Below are the code and all the weights of a small trained network. Each question names an input and a class and asks about switching units off, where a switched-off unit gives its printed mean instead of its output.

import numpy as np


def w(rows, s, z=0):
    codes = np.array(rows[::2]) - 128.0
    scale = np.full(codes.shape[1], s)
    scale[-1] = z or s
    return codes * scale


def f(y):
    return y / 2 * (1 + np.tanh(0.7978845608 * (y + 0.044715 * y**3)))


def log_softmax(a):
    a = a - a.max(-1, keepdims=True)
    return a - np.log(np.exp(a).sum(-1, keepdims=True))


def net(x, mask):
    res = np.array(x, float).reshape(1, 3) / 4 @ E
    y = f(res @ A[0][:, :-1].T + A[0][:, -1])
    res = res + np.where(mask, y, B[0][:, -1]) @ B[0][:, :-1]
    return log_softmax(res[-1] @ U[:, :-1].T + U[:, -1])


A, B = {}, {}
E = w([
[61,68,179,171,103,254,177],'x0',
[243,17,156,92,176,152,163],'x1',
[144,133,160,91,46,72,239],'x2',
],0.0074)
A[0] = w([
[176,166,72,90,171,57,105,144],'N1',
[104,116,172,158,108,208,140,89],'N2',
[152,139,97,93,146,71,99,23],'N3',
[67,207,106,168,89,125,110,130],'N4',
[175,169,98,73,160,65,79,147],'N5',
[73,172,119,152,66,127,87,103],'N6',
[75,162,75,200,74,117,107,108],'N7',
[139,130,187,52,37,80,200,13],'N8',
[137,144,125,126,134,138,136,110],'N9',
[202,89,155,91,176,153,140,98],'N10',
[92,111,171,180,126,222,151,73],'N11',
[117,121,101,166,254,168,60,6],'N12',
[126,121,110,158,188,166,46,45],'N13',
[187,78,151,91,167,145,137,97],'N14',
[183,63,143,107,173,139,135,98],'N15',
],0.0094,0.0024)
B[0] = w([
[93,25,220,113,39,231,69,253],'N1',
[131,51,193,117,64,181,56,218],'N2',
[124,85,152,117,72,195,125,180],'N3',
[94,155,117,53,202,60,111,233],'N4',
[130,58,188,128,56,203,84,250],'N5',
[97,143,123,75,183,81,114,205],'N6',
[87,159,121,64,163,71,117,211],'N7',
[235,209,2,252,108,141,213,221],'N8',
[126,132,119,115,123,141,141,124],'N9',
[98,160,130,49,205,64,114,234],'N10',
[126,53,207,113,65,186,63,247],'N11',
[223,173,50,252,112,116,248,254],'N12',
[194,182,76,200,107,136,235,223],'N13',
[45,178,130,67,177,44,111,223],'N14',
[51,174,118,66,195,47,108,229],'N15',
],0.007,0.0059)
U = w([
[103,61,201,109,50,208,74,87],'0',
[74,170,122,43,250,61,109,251],'1',
[174,178,55,240,113,138,194,90],'2',
],0.011,0.00011)

Each question gives the input, the list of numbers given to net, and the class t.
The units are the neurons (one row each of A and B). Each row of codes is followed by its name. A weight is (code - 128) times the scale printed after its matrix; where a second scale follows, it is the last column's (A, B and U).
mask holds one flag per neuron, in row order. A switched-off neuron (its flag False) gives its mean, the last column of its row in B, instead of its output. The means were averaged over made-up inputs and are rounded, as every weight is.
A unit's drop is (log p(t) with every unit on - log p(t) with that unit switched off) / (log p(t) with every unit on - log p(t) with every unit switched off).
The circuit of an input: a set's keep is (log p(t) with only the set's units on - log p(t) with every unit switched off) / (log p(t) with every unit on - log p(t) with every unit switched off). Starting from the 12 units with the biggest drops (on a tie, the unit counted first), units are removed one at a time, each time the one whose removal leaves the highest keep (on an exact tie, the one counted first), for as long as the keep stays at least 0.8.
circuit, biggest first: the units of the circuit, biggest drop first
k most important neurons: the k neurons with the biggest drops, biggest first
drop of u: that unit's drop, to one decimal
input [0,-7,6], class 1: circuit, biggest first : N4
input [0,2,2], class 1: 4 most important neurons : N12, N13, N1, N5
input [0,7,7], class 1: 3 most important neurons : N10, N14, N15
input [7,8,1], class 1: 4 most important neurons : N15, N10, N14, N1
input [4,6,-8], class 2: 2 most important neurons : N12, N13
input [3,5,6], class 2: 2 most important neurons : N8, N4
input [-6,-4,7], class 2: 2 most important neurons : N8, N11
input [-5,5,-1], class 0: 2 most important neurons : N1, N5
input [7,5,-8], class 2: 2 most important neurons : N12, N13
input [-3,5,7], class 2: 2 most important neurons : N8, N4
input [5,1,-7], class 2: 3 most important neurons : N12, N13, N1
input [6,0,-7], class 2: 3 most important neurons : N12, N13, N1
input [4,8,-7], class 1: 2 most important neurons : N15, N10
input [5,3,6], class 2: circuit, biggest first : N8
input [1,3,3], class 1: 2 most important neurons : N12, N13
input [-8,-3,3], class 0: drop of N2 : 0.0
input [-5,-3,-4], class 0: drop of N5 : 0.1
input [5,-2,-6], class 2: drop of N12 : 1.0
